Below are the code and all the weights of a small trained network. Each question names an input and a target symbol and asks about switching units off, where a switched-off unit gives its printed mean instead of its output.

import numpy as np


def w(rows, s, z=0):
    codes = np.array(rows[::2]) - 128.0
    scale = np.full(codes.shape[1], s)
    scale[-1] = z or s
    return codes * scale


def norm(h):
    return h / np.sqrt((h * h).mean(-1, keepdims=True) + 1e-5)


def f(y):
    return y / 2 * (1 + np.tanh(0.7978845608 * (y + 0.044715 * y**3)))


def softmax(a):
    e = np.exp(a - a.max(-1, keepdims=True))
    return e / e.sum(-1, keepdims=True)


def log_softmax(a):
    a = a - a.max(-1, keepdims=True)
    return a - np.log(np.exp(a).sum(-1, keepdims=True))


def net(x, mask):
    ids = ['αβδεηλ'.index(c) for c in x.split()]
    T = len(ids)
    res = E[ids] + P[:T]
    u = 0
    for l in range(2):
        q, k, v = (norm(res) @ M[l].T for M in (Q, K, V))
        z = softmax(np.where(np.tri(T) > 0, q @ k.T / 2**0.5, -1e9)) @ v
        res = res + np.where(mask[u], z, O[l][:, -1]) @ O[l][:, :-1]
        u += 1
        y = f(norm(res) @ A[l][:, :-1].T + A[l][:, -1])
        res = res + np.where(mask[u : u + 8], y, B[l][:, -1]) @ B[l][:, :-1]
        u += 8
    return log_softmax(norm(res)[-1] @ U[:, :-1].T + U[:, -1])


Q, K, V, O, A, B = {}, {}, {}, {}, {}, {}
E = w([
[217,112,229],'α',
[134,23,184],'β',
[53,179,215],'δ',
[61,98,136],'ε',
[8,21,29],'η',
[234,182,2],'λ',
],0.0091)
P = w([
[161,222,2],'0',
[118,137,109],'1',
[118,135,108],'2',
[115,132,107],'3',
[113,131,109],'4',
[109,130,113],'5',
[109,129,113],'6',
[107,127,118],'7',
[105,126,123],'8',
[104,124,125],'9',
[102,124,124],'10',
[106,127,119],'11',
],0.0094)
Q[0] = w([
[23,240,2],'0.h1',
[236,12,241],'0.h1',
],0.0082)
K[0] = w([
[112,177,2],'0.h1',
[123,8,213],'0.h1',
],0.0093)
V[0] = w([
[150,222,236],'0.h1',
[255,5,197],'0.h1',
],0.0047)
O[0] = w([
[145,176,211,129],'0.h1',
[254,147,37,254],'0.h1',
],0.0076,0.0031)
A[0] = w([
[145,210,124,172],'0.n1',
[253,29,151,255],'0.n2',
[147,118,103,60],'0.n3',
[141,201,144,212],'0.n4',
[107,142,109,144],'0.n5',
[118,148,178,191],'0.n6',
[107,65,131,204],'0.n7',
[117,158,141,157],'0.n8',
],0.016,0.0033)
B[0] = w([
[65,111,254,156],'0.n1',
[236,205,75,248],'0.n2',
[113,167,87,136],'0.n3',
[74,59,209,154],'0.n4',
[129,131,174,132],'0.n5',
[104,96,115,136],'0.n6',
[219,193,103,142],'0.n7',
[91,125,161,130],'0.n8',
],0.009,0.016)
Q[1] = w([
[229,1,161],'1.h1',
[43,195,86],'1.h1',
],0.0073)
K[1] = w([
[254,72,38],'1.h1',
[48,187,195],'1.h1',
],0.0067)
V[1] = w([
[153,35,108],'1.h1',
[1,251,53],'1.h1',
],0.0067)
O[1] = w([
[1,76,16,4],'1.h1',
[193,31,152,194],'1.h1',
],0.0093,0.0023)
A[1] = w([
[118,85,188,167],'1.n1',
[134,157,169,110],'1.n2',
[87,136,199,124],'1.n3',
[174,121,124,128],'1.n4',
[144,81,90,4],'1.n5',
[6,159,167,128],'1.n6',
[51,125,68,130],'1.n7',
[51,61,77,50],'1.n8',
],0.015,0.0022)
B[1] = w([
[89,130,114,187],'1.n1',
[132,187,159,186],'1.n2',
[100,122,87,179],'1.n3',
[90,133,109,253],'1.n4',
[164,131,109,124],'1.n5',
[3,144,113,188],'1.n6',
[180,71,129,128],'1.n7',
[238,144,117,143],'1.n8',
],0.013,0.0044)
U = w([
[129,207,190,186],'α',
[115,180,8,3],'β',
[77,150,122,241],'δ',
[122,95,155,140],'ε',
[145,73,76,88],'η',
[161,97,212,137],'λ',
],0.016,0.0039)

Each question gives the input, a string of symbols that net reads in full, and the target symbol t.
The units are the heads (2 rows each of Q, K, V and O) and the neurons (one row each of A and B). Each row of codes is followed by its name. A weight is (code - 128) times the scale printed after its matrix; where a second scale follows, it is the last column's (O, A, B and U).
mask holds one flag per unit, layer by layer, with each layer's heads first. A switched-off unit (its flag False) gives its mean, the last column of its rows in O or B, instead of its output. The means were averaged over made-up inputs and are rounded, as every weight is.
A unit's drop is (log p(t) with every unit on - log p(t) with that unit switched off) / (log p(t) with every unit on - log p(t) with every unit switched off).
The circuit of an input: a set's keep is (log p(t) with only the set's units on - log p(t) with every unit switched off) / (log p(t) with every unit on - log p(t) with every unit switched off). Starting from the 12 units with the biggest drops (on a tie, the unit counted first), units are removed one at a time, each time the one whose removal leaves the highest keep (on an exact tie, the one counted first), for as long as the keep stays at least 0.8.
circuit, biggest first: the units of the circuit, biggest drop first
most important unit: the unit with the biggest drop
top k neurons: the k neurons with the biggest drops, biggest first
top k neurons in layer l: the k neurons of layer l with the biggest drops, biggest first
drop of u: that unit's drop, to one decimal
input η α δ α α α η α ε, target η: top 3 neurons in layer 0 => [0.n2 0.n1 0.n6]
input λ α δ δ λ, target λ: circuit, biggest first => [0.n1 1.h1 0.h1 0.n2]
input α β β β α, target β: circuit, biggest first => [0.h1 1.h1]
input λ δ α ε, target λ: most important unit => 0.h1
input α ε δ α λ λ α α λ η, target η: top 2 neurons in layer 0 => [0.n2 0.n1]
input ε α α λ, target ε: circuit, biggest first => [0.n2 0.h1 1.h1]
input η λ α α ε, target η: top 2 neurons in layer 0 => [0.n1 0.n2]
input η η β α α α λ α λ δ λ, target η: top 4 neurons in layer 0 => [0.n2 0.n7 0.n1 0.n5]
input ε λ β α α λ, target ε: top 2 neurons => [0.n2 0.n7]
input δ α δ β δ λ ε, target δ: top 2 neurons in layer 0 => [0.n2 0.n6]
input α η λ, target α: top 3 neurons in layer 0 => [0.n1 0.n2 0.n7]
input α α α λ α ε α η, target η: top 3 neurons => [0.n2 1.n7 0.n4]
input ε λ α ε, target ε: drop of 1.n8 => 0.1
input λ β α α α λ α λ η λ ε, target λ: drop of 1.n3 => 0.0
input λ δ η α δ β, target β: drop of 0.h1 => 0.1
